Here is a tiny trained network, its code and every weight. The questions are about switching its units off for an input and a target symbol, where a switched-off unit gives its printed mean instead of its output.

import numpy as np


def w(rows, s, z=0):
    codes = np.array(rows[::2]) - 128.0
    scale = np.full(codes.shape[1], s)
    scale[-1] = z or s
    return codes * scale


def norm(h):
    return h / np.sqrt((h * h).mean(-1, keepdims=True) + 1e-5)


def f(y):
    return y / 2 * (1 + np.tanh(0.7978845608 * (y + 0.044715 * y**3)))


def softmax(a):
    e = np.exp(a - a.max(-1, keepdims=True))
    return e / e.sum(-1, keepdims=True)


def log_softmax(a):
    a = a - a.max(-1, keepdims=True)
    return a - np.log(np.exp(a).sum(-1, keepdims=True))


def net(x, mask):
    ids = ['ΦΨαβγηθμπ'.index(c) for c in x.split()]
    T = len(ids)
    res = E[ids] + P[:T]
    q, k, v = (norm(res) @ M[0].T for M in (Q, K, V))
    z = softmax(np.where(np.tri(T) > 0, q @ k.T / 3**0.5, -1e9)) @ v
    res = res + np.where(mask[0], z, O[0][:, -1]) @ O[0][:, :-1]
    y = f(norm(res) @ A[0][:, :-1].T + A[0][:, -1])
    res = res + np.where(mask[1:17], y, B[0][:, -1]) @ B[0][:, :-1]
    return log_softmax(norm(res)[-1] @ U[:, :-1].T + U[:, -1])


Q, K, V, O, A, B = {}, {}, {}, {}, {}, {}
E = w([
[151,106,146,149,80,137,65],'Φ',
[140,124,140,206,104,131,39],'Ψ',
[208,72,65,119,192,117,210],'α',
[125,166,140,70,45,105,146],'β',
[92,100,95,97,79,165,98],'γ',
[139,85,110,105,81,153,92],'η',
[118,160,51,116,185,123,159],'θ',
[110,183,92,67,189,2,129],'μ',
[107,141,120,168,95,144,46],'π',
],0.015)
P = w([
[221,238,74,78,129,254,14],'0',
[180,158,78,145,114,178,90],'1',
[157,129,90,162,91,155,101],'2',
[142,119,90,173,78,141,102],'3',
[128,108,91,189,66,131,104],'4',
[116,106,89,202,54,123,107],'5',
[107,103,86,215,47,118,115],'6',
[97,99,83,232,34,109,125],'7',
],0.006)
Q[0] = w([
[43,101,81,253,38,128,168],'H0',
[165,92,65,148,120,108,164],'H0',
[116,141,44,81,89,19,40],'H0',
],0.0051)
K[0] = w([
[86,160,159,114,177,52,111],'H0',
[185,185,47,115,187,143,163],'H0',
[144,255,116,75,167,65,49],'H0',
],0.0054)
V[0] = w([
[131,123,147,65,143,93,254],'H0',
[203,75,62,179,47,232,176],'H0',
[156,56,74,90,193,119,94],'H0',
],0.006)
O[0] = w([
[146,153,130,79,69,100,180,2],'H0',
[125,118,139,99,61,187,2,181],'H0',
[150,151,121,226,118,93,120,236],'H0',
],0.0094,0.0009)
A[0] = w([
[127,79,178,142,170,80,195,85],'N0',
[177,172,138,114,148,152,112,111],'N1',
[83,145,180,66,97,104,173,138],'N2',
[131,97,190,186,164,100,219,94],'N3',
[158,65,134,134,211,153,162,53],'N4',
[102,200,178,165,132,86,74,67],'N5',
[169,133,81,112,98,182,84,254],'N6',
[66,108,190,64,124,182,88,106],'N7',
[60,109,145,151,110,155,199,39],'N8',
[85,125,200,83,103,129,157,100],'N9',
[117,192,109,39,95,117,52,125],'N10',
[176,112,187,159,98,165,129,142],'N11',
[135,132,139,133,154,89,161,91],'N12',
[126,140,126,125,120,247,92,63],'N13',
[63,126,174,91,119,165,112,80],'N14',
[173,189,197,164,86,106,124,115],'N15',
],0.014,0.0044)
B[0] = w([
[95,53,168,206,30,144,51,142],'N0',
[95,16,146,39,115,194,150,136],'N1',
[91,140,144,204,85,81,100,176],'N2',
[121,60,213,130,37,166,38,148],'N3',
[157,101,139,45,138,227,170,130],'N4',
[194,177,173,43,105,154,158,139],'N5',
[65,145,208,149,94,108,89,248],'N6',
[59,177,118,204,140,118,93,168],'N7',
[134,153,134,7,202,143,125,132],'N8',
[82,172,87,149,147,45,120,147],'N9',
[209,98,97,112,174,159,149,227],'N10',
[97,129,23,102,178,53,151,147],'N11',
[148,114,112,115,98,182,102,143],'N12',
[225,2,150,46,67,174,236,180],'N13',
[85,153,107,189,152,94,99,144],'N14',
[120,55,132,76,217,216,174,156],'N15',
],0.0087,0.013)
U = w([
[109,38,107,142,225,106,113,40],'Φ',
[177,114,182,190,226,137,133,138],'Ψ',
[187,47,150,98,94,207,147,252],'α',
[145,122,132,173,120,141,235,137],'β',
[87,159,105,62,142,159,97,104],'γ',
[80,132,139,186,66,109,1,41],'η',
[143,140,32,161,123,199,166,116],'θ',
[242,135,91,123,139,63,128,204],'μ',
[178,218,176,152,126,190,149,105],'π',
],0.0077,0.0032)

Each question gives the input, a string of symbols that net reads in full, and the target symbol t.
The units are the heads (3 rows each of Q, K, V and O) and the neurons (one row each of A and B). Each row of codes is followed by its name. A weight is (code - 128) times the scale printed after its matrix; where a second scale follows, it is the last column's (O, A, B and U).
mask holds one flag per unit, heads first, then neurons. A switched-off unit (its flag False) gives its mean, the last column of its rows in O or B, instead of its output. The means were averaged over made-up inputs and are rounded, as every weight is.
A unit's drop is (log p(t) with every unit on - log p(t) with that unit switched off) / (log p(t) with every unit on - log p(t) with every unit switched off).
The circuit of an input: a set's keep is (log p(t) with only the set's units on - log p(t) with every unit switched off) / (log p(t) with every unit on - log p(t) with every unit switched off). Starting from the 12 units with the biggest drops (on a tie, the unit counted first), units are removed one at a time, each time the one whose removal leaves the highest keep (on an exact tie, the one counted first), for as long as the keep stays at least 0.8.
circuit, biggest first: the units of the circuit, biggest drop first
unit that matters most: the unit with the biggest drop
k most important neurons: the k neurons with the biggest drops, biggest first
drop of u: that unit's drop, to one decimal
input μ β α β η, target η: circuit, biggest first -> N13, H0
input β μ Ψ, target Ψ: circuit, biggest first -> H0, N13, N15, N5
input β π γ β μ β μ θ, target α: circuit, biggest first -> H0, N3, N2
input η β Φ β β, target η: 2 most important neurons -> N7, N6
input γ Ψ Φ π Ψ β θ, target α: 4 most important neurons -> N13, N7, N2, N14
input μ β β β μ, target η: circuit, biggest first -> H0, N0, N13, N3
input μ β η, target η: circuit, biggest first -> H0, N13
input γ θ η Ψ, target α: circuit, biggest first -> N5, N15
input π α α, target η: circuit, biggest first -> H0, N10
input μ θ θ Ψ μ π, target α: unit that matters most -> N3
input π μ θ θ θ γ γ, target γ: 4 most important neurons -> N8, N13, N10, N2
input θ Φ θ, target η: 3 most important neurons -> N10, N15, N6
input Φ μ γ γ γ π, target π: 4 most important neurons -> N5, N13, N10, N6
input θ β π, target α: circuit, biggest first -> N13
input α π γ Ψ β θ μ Φ, target Φ: 4 most important neurons -> N11, N15, N13, N2
input μ θ β μ, target η: drop of H0 -> 3.7
input β θ β, target η: drop of N5 -> 0.0
input θ Φ η Ψ, target α: drop of N5 -> 0.4
